Below are the code and all the weights of a small trained network. Each question names an input and a class and asks about switching units off, where a switched-off unit gives its printed mean instead of its output.

import numpy as np


def w(rows, s, z=0):
    codes = np.array(rows[::2]) - 128.0
    scale = np.full(codes.shape[1], s)
    scale[-1] = z or s
    return codes * scale


def f(y):
    return np.maximum(y, 0)


def log_softmax(a):
    a = a - a.max(-1, keepdims=True)
    return a - np.log(np.exp(a).sum(-1, keepdims=True))


def net(x, mask):
    res = np.array(x, float).reshape(1, 3) / 4 @ E
    y = f(res @ A[0][:, :-1].T + A[0][:, -1])
    res = res + np.where(mask, y, B[0][:, -1]) @ B[0][:, :-1]
    return log_softmax(res[-1] @ U[:, :-1].T + U[:, -1])


A, B = {}, {}
E = w([
[99,194,144,126,172,136,144,187,50,29,156],'x0',
[66,57,182,160,167,202,116,161,161,122,234],'x1',
[65,115,206,249,28,183,162,122,150,119,88],'x2',
],0.012)
A[0] = w([
[163,181,106,130,43,85,136,122,123,140,59,240],'n1',
[128,41,156,141,76,195,138,148,84,128,156,127],'n2',
[110,58,114,141,107,157,100,142,195,155,157,135],'n3',
[159,163,95,70,176,75,117,148,101,113,134,193],'n4',
[161,80,90,48,238,93,116,129,138,174,176,234],'n5',
[151,198,124,131,58,64,152,107,84,166,65,81],'n6',
[89,191,164,153,148,169,146,160,45,34,153,186],'n7',
[87,64,163,128,233,177,128,144,121,121,232,195],'n8',
[85,75,146,176,126,172,130,127,187,161,154,153],'n9',
[104,93,124,137,114,105,123,89,161,120,128,147],'n10',
[150,74,98,71,217,99,114,122,149,170,177,11],'n11',
[160,70,104,106,104,93,118,101,193,230,107,254],'n12',
[135,128,143,157,132,114,100,145,157,108,145,137],'n13',
[94,45,168,185,94,149,132,119,160,157,146,148],'n14',
[94,207,194,231,2,152,155,120,123,87,93,105],'n15',
[107,193,121,127,172,94,144,101,64,124,116,217],'n16',
[110,140,97,116,150,111,129,136,93,88,101,205],'n17',
[110,43,143,127,197,190,119,152,150,97,221,29],'n18',
],0.0094,0.0085)
B[0] = w([
[110,172,113,106,184,57,153,122,125,201,150,229],'n1',
[166,164,180,125,137,140,134,157,143,123,164,182],'n2',
[164,186,160,125,148,128,113,124,147,160,172,182],'n3',
[161,213,227,141,127,164,132,126,157,169,206,231],'n4',
[68,129,89,127,182,41,147,104,102,188,79,253],'n5',
[100,33,77,144,133,177,106,120,129,74,101,195],'n6',
[111,112,60,109,170,62,124,88,126,186,93,245],'n7',
[133,51,86,139,56,188,137,139,149,82,64,246],'n8',
[171,222,197,114,123,121,165,137,133,112,160,203],'n9',
[144,126,157,131,165,152,155,130,118,120,149,156],'n10',
[158,70,83,150,69,193,119,137,133,33,108,178],'n11',
[80,15,27,131,92,163,102,166,101,54,61,228],'n12',
[165,106,102,138,111,119,122,131,146,156,172,145],'n13',
[165,226,205,144,135,147,123,97,120,120,189,210],'n14',
[97,10,16,102,119,137,98,147,118,105,68,241],'n15',
[164,163,210,148,93,143,133,154,150,118,169,207],'n16',
[166,145,168,146,111,172,121,107,146,119,166,191],'n17',
[71,76,16,111,156,60,98,121,80,152,69,198],'n18',
],0.011,0.018)
U = w([
[85,93,63,109,228,29,159,69,120,206,120,5],'0',
[105,57,74,149,63,184,140,196,144,47,118,214],'1',
[197,195,245,159,128,168,221,131,198,144,236,193],'2',
],0.011,0.003)

Each question gives the input, the list of numbers given to net, and the class t.
The units are the neurons (one row each of A and B). Each row of codes is followed by its name. A weight is (code - 128) times the scale printed after its matrix; where a second scale follows, it is the last column's (A, B and U).
mask holds one flag per neuron, in row order. A switched-off neuron (its flag False) gives its mean, the last column of its row in B, instead of its output. The means were averaged over made-up inputs and are rounded, as every weight is.
A unit's drop is (log p(t) with every unit on - log p(t) with that unit switched off) / (log p(t) with every unit on - log p(t) with every unit switched off).
The circuit of an input: a set's keep is (log p(t) with only the set's units on - log p(t) with every unit switched off) / (log p(t) with every unit on - log p(t) with every unit switched off). Starting from the 12 units with the biggest drops (on a tie, the unit counted first), units are removed one at a time, each time the one whose removal leaves the highest keep (on an exact tie, the one counted first), for as long as the keep stays at least 0.8.
circuit, biggest first: the units of the circuit, biggest drop first
k most important neurons: the k neurons with the biggest drops, biggest first
drop of u: that unit's drop, to one decimal
input [-3,8,2], class 2: circuit, biggest first => [n14]
input [-2,6,-8], class 1: 4 most important neurons => [n11, n8, n7, n1]
input [7,-1,2], class 0: 2 most important neurons => [n7, n12]
input [0,-5,1], class 1: 4 most important neurons => [n5, n7, n6, n18]
input [8,-3,0], class 2: 2 most important neurons => [n5, n16]
input [0,6,-5], class 1: 4 most important neurons => [n8, n11, n1, n7]
input [2,-7,8], class 0: 3 most important neurons => [n1, n8, n12]
input [-7,-5,6], class 1: 3 most important neurons => [n12, n5, n7]
input [-2,5,-5], class 1: 4 most important neurons => [n11, n8, n7, n1]
input [0,-4,1], class 1: 3 most important neurons => [n5, n7, n18]
input [7,-7,0], class 2: 3 most important neurons => [n16, n5, n4]
input [-3,1,5], class 2: 3 most important neurons => [n14, n8, n9]
input [-7,2,-4], class 1: 2 most important neurons => [n12, n11]
input [7,-7,7], class 0: 2 most important neurons => [n1, n7]
input [0,3,-7], class 1: circuit, biggest first => [n11]
input [2,-3,-5], class 2: drop of n15 => 0.1
input [-6,8,4], class 2: drop of n14 => 0.8
input [3,6,0], class 0: drop of n11 => 1.2
